Below are the code and all the weights of a small trained network. Each question names an input and a class and asks about switching units off, where a switched-off unit gives its printed mean instead of its output.

import numpy as np


def w(rows, s, z=0):
    codes = np.array(rows[::2]) - 128.0
    scale = np.full(codes.shape[1], s)
    scale[-1] = z or s
    return codes * scale


def f(y):
    return np.maximum(y, 0)


def log_softmax(a):
    a = a - a.max(-1, keepdims=True)
    return a - np.log(np.exp(a).sum(-1, keepdims=True))


def net(x, mask):
    res = np.array(x, float).reshape(1, 3) / 4 @ E
    y = f(res @ A[0][:, :-1].T + A[0][:, -1])
    res = res + np.where(mask, y, B[0][:, -1]) @ B[0][:, :-1]
    return log_softmax(res[-1] @ U[:, :-1].T + U[:, -1])


A, B = {}, {}
E = w([
[64,70,225,203,142,150,16,148,192],'x0',
[39,54,69,121,90,10,122,76,188],'x1',
[150,35,37,237,77,194,30,140,150],'x2',
],0.011)
A[0] = w([
[106,133,147,143,103,148,106,141,153,163],'N0',
[162,161,47,110,136,152,163,123,117,139],'N1',
[174,170,166,147,134,212,106,140,123,43],'N2',
[138,76,91,170,143,184,77,139,140,142],'N3',
[78,114,244,171,150,135,79,137,125,64],'N4',
[129,105,166,104,132,147,120,115,166,219],'N5',
[138,104,72,142,104,160,114,143,132,6],'N6',
[105,143,247,122,150,74,135,134,129,143],'N7',
[120,147,189,102,130,99,153,140,135,2],'N8',
[119,155,127,107,112,189,137,127,141,74],'N9',
[148,144,205,143,155,199,112,139,114,148],'N10',
[77,96,124,150,140,14,94,117,154,102],'N11',
[125,93,210,117,123,143,95,129,172,43],'N12',
[94,119,104,120,108,82,123,120,156,29],'N13',
],0.015,0.0088)
B[0] = w([
[151,141,82,136,94,111,137,156,142,188],'N0',
[124,118,119,176,108,25,102,171,126,218],'N1',
[121,22,130,111,180,176,169,122,121,223],'N2',
[105,231,153,120,91,174,86,84,146,253],'N3',
[177,162,116,147,196,4,147,146,91,246],'N4',
[92,147,94,89,70,80,141,186,130,193],'N5',
[140,213,158,82,244,137,147,50,120,172],'N6',
[116,210,128,142,68,198,75,86,148,241],'N7',
[150,163,119,150,255,172,80,32,146,172],'N8',
[128,95,119,87,176,130,165,110,135,151],'N9',
[105,42,147,113,74,162,144,162,145,245],'N10',
[133,26,144,109,114,190,163,168,121,237],'N11',
[142,102,91,149,202,60,151,68,98,195],'N12',
[159,76,171,136,238,166,160,141,99,172],'N13',
],0.016,0.017)
U = w([
[107,72,166,116,149,180,167,133,115,88],'0',
[134,150,92,153,150,57,143,126,98,97],'1',
[101,192,162,127,140,178,114,63,140,72],'2',
[72,147,127,128,6,133,131,173,139,247],'3',
],0.014,0.015)

Each question gives the input, the list of numbers given to net, and the class t.
The units are the neurons (one row each of A and B). Each row of codes is followed by its name. A weight is (code - 128) times the scale printed after its matrix; where a second scale follows, it is the last column's (A, B and U).
mask holds one flag per neuron, in row order. A switched-off neuron (its flag False) gives its mean, the last column of its row in B, instead of its output. The means were averaged over made-up inputs and are rounded, as every weight is.
A unit's drop is (log p(t) with every unit on - log p(t) with that unit switched off) / (log p(t) with every unit on - log p(t) with every unit switched off).
unit that matters most: the unit with the biggest drop
top k neurons: the k neurons with the biggest drops, biggest first
drop when u is switched off: that unit's drop, to one decimal
input [-4,5,2], class 0: unit that matters most => N4
input [-2,-1,-4], class 2: top 3 neurons => (N4; N10; N8)
input [4,-2,-6], class 2: top 3 neurons => (N7; N8; N1)
input [-3,1,-3], class 3: top 2 neurons => (N4; N12)
input [-1,3,-1], class 3: top 3 neurons => (N2; N4; N8)
input [3,-1,0], class 3: top 3 neurons => (N8; N6; N13)
input [-4,6,-8], class 2: top 2 neurons => (N7; N8)
input [-5,6,2], class 0: top 2 neurons => (N4; N11)
input [5,-1,-5], class 1: top 2 neurons => (N4; N3)
input [8,-7,-1], class 1: top 2 neurons => (N4; N12)
input [8,-6,8], class 1: top 4 neurons => (N4; N12; N7; N0)
input [-3,6,6], class 0: top 2 neurons => (N11; N7)
input [-7,0,8], class 2: top 3 neurons => (N6; N4; N3)
input [-1,-3,5], class 2: unit that matters most => N3
input [6,-5,-3], class 1: top 2 neurons => (N4; N11)
input [2,0,3], class 3: top 2 neurons => (N8; N13)
input [-4,7,2], class 0: drop when N11 is switched off => 0.0
input [-1,-3,-2], class 3: drop when N8 is switched off => 0.1
input [-3,0,7], class 2: drop when N6 is switched off => 0.2
input [2,5,-7], class 2: unit that matters most => N7
input [7,5,0], class 1: drop when N12 is switched off => 0.1
